Here is a tiny trained network, its code and every weight. The questions are about switching its units off for an input and a target symbol, where a switched-off unit gives its printed mean instead of its output.

import numpy as np


def w(rows, s, z=0):
    codes = np.array(rows[::2]) - 128.0
    scale = np.full(codes.shape[1], s)
    scale[-1] = z or s
    return codes * scale


def f(y):
    return np.maximum(y, 0)


def softmax(a):
    e = np.exp(a - a.max(-1, keepdims=True))
    return e / e.sum(-1, keepdims=True)


def log_softmax(a):
    a = a - a.max(-1, keepdims=True)
    return a - np.log(np.exp(a).sum(-1, keepdims=True))


def net(x, mask):
    ids = ['Φβεηθτ'.index(c) for c in x.split()]
    T = len(ids)
    res = E[ids] + P[:T]
    r = res
    for j in range(2):
        rows = slice(2 * j, 2 * j + 2)
        q, k, v = (r @ M[0][rows].T for M in (Q, K, V))
        z = softmax(np.where(np.tri(T) > 0, q @ k.T / 2**0.5, -1e9)) @ v
        o = O[0][rows]
        res = res + np.where(mask[j], z, o[:, -1]) @ o[:, :-1]
    y = f(res @ A[0][:, :-1].T + A[0][:, -1])
    res = res + np.where(mask[2:10], y, B[0][:, -1]) @ B[0][:, :-1]
    return log_softmax(res[-1] @ U[:, :-1].T + U[:, -1])


Q, K, V, O, A, B = {}, {}, {}, {}, {}, {}
E = w([
[89,179,167],'Φ',
[145,15,141],'β',
[7,56,141],'ε',
[220,170,173],'η',
[95,203,106],'θ',
[53,154,139],'τ',
],0.019)
P = w([
[124,147,8],'0',
[124,172,113],'1',
[101,153,137],'2',
[96,138,157],'3',
[92,129,177],'4',
[90,133,185],'5',
[88,115,196],'6',
[81,110,203],'7',
[96,122,197],'8',
],0.013)
Q[0] = w([
[251,106,111],'h1',
[98,115,129],'h1',
[138,69,91],'h2',
[244,97,134],'h2',
],0.013)
K[0] = w([
[113,147,255],'h1',
[142,151,77],'h1',
[86,132,168],'h2',
[152,135,187],'h2',
],0.019)
V[0] = w([
[215,139,71],'h1',
[50,8,116],'h1',
[102,195,71],'h2',
[130,123,2],'h2',
],0.012)
O[0] = w([
[161,246,193,202],'h1',
[65,87,57,11],'h1',
[199,153,98,252],'h2',
[200,74,68,236],'h2',
],0.012,0.0048)
A[0] = w([
[102,137,58,255],'n1',
[110,162,125,190],'n2',
[57,130,136,160],'n3',
[128,76,186,107],'n4',
[5,133,32,85],'n5',
[194,38,95,147],'n6',
[221,150,79,188],'n7',
[82,155,183,125],'n8',
],0.011,0.0099)
B[0] = w([
[50,8,223,217],'n1',
[26,108,153,179],'n2',
[172,255,58,169],'n3',
[195,116,141,160],'n4',
[84,207,62,221],'n5',
[192,121,85,208],'n6',
[112,118,192,254],'n7',
[214,122,36,209],'n8',
],0.007,0.016)
U = w([
[5,150,225,101],'Φ',
[94,55,210,254],'β',
[122,179,93,99],'ε',
[34,95,255,165],'η',
[117,237,125,125],'θ',
[238,163,52,2],'τ',
],0.0056,0.0029)

Each question gives the input, a string of symbols that net reads in full, and the target symbol t.
The units are the heads (2 rows each of Q, K, V and O) and the neurons (one row each of A and B). Each row of codes is followed by its name. A weight is (code - 128) times the scale printed after its matrix; where a second scale follows, it is the last column's (O, A, B and U).
mask holds one flag per unit, heads first, then neurons. A switched-off unit (its flag False) gives its mean, the last column of its rows in O or B, instead of its output. The means were averaged over made-up inputs and are rounded, as every weight is.
A unit's drop is (log p(t) with every unit on - log p(t) with that unit switched off) / (log p(t) with every unit on - log p(t) with every unit switched off).
The circuit of an input: a set's keep is (log p(t) with only the set's units on - log p(t) with every unit switched off) / (log p(t) with every unit on - log p(t) with every unit switched off). Starting from all 10 units, units are removed one at a time, each time the one whose removal leaves the highest keep (on an exact tie, the one counted first), for as long as the keep stays at least 0.8.
units of the circuit, in order: the units of the circuit, biggest drop first
unit that matters most: the unit with the biggest drop
top k neurons: the k neurons with the biggest drops, biggest first
heads that matter: for each layer, one digit per head in row order, 1 if its drop is at least 0.15 and else 0, layers parted by /
drop when u is switched off: that unit's drop, to one decimal
input θ η τ β ε, target τ: units of the circuit, in order : [h2]
input η θ τ ε Φ ε, target θ: units of the circuit, in order : [n1, h1]
input ε η η ε θ θ τ, target ε: top 4 neurons : [n5, n6, n3, n7]
input τ η θ τ, target β: units of the circuit, in order : [h2, n1, h1, n3]
input ε ε τ τ ε τ θ, target ε: units of the circuit, in order : [n5, h1]
input θ θ η τ η τ θ, target τ: heads that matter : 01
input τ η η η η η ε Φ τ, target β: units of the circuit, in order : [h2, h1, n1, n5]
input η θ θ ε, target θ: top 2 neurons : [n1, n8]
input ε Φ η θ Φ, target ε: heads that matter : 11
input τ τ Φ Φ η η θ, target β: top 2 neurons : [n1, n5]
input η η η ε η τ η θ τ, target θ: top 2 neurons : [n1, n8]
input ε Φ τ τ θ, target ε: drop when n7 is switched off : 0.2
input θ η θ, target τ: drop when n1 is switched off : 0.1
input ε τ η η η η τ τ, target ε: drop when h1 is switched off : 1.1
input τ β Φ, target β: drop when h2 is switched off : 0.7
input β τ η β β τ θ, target Φ: unit that matters most : n1
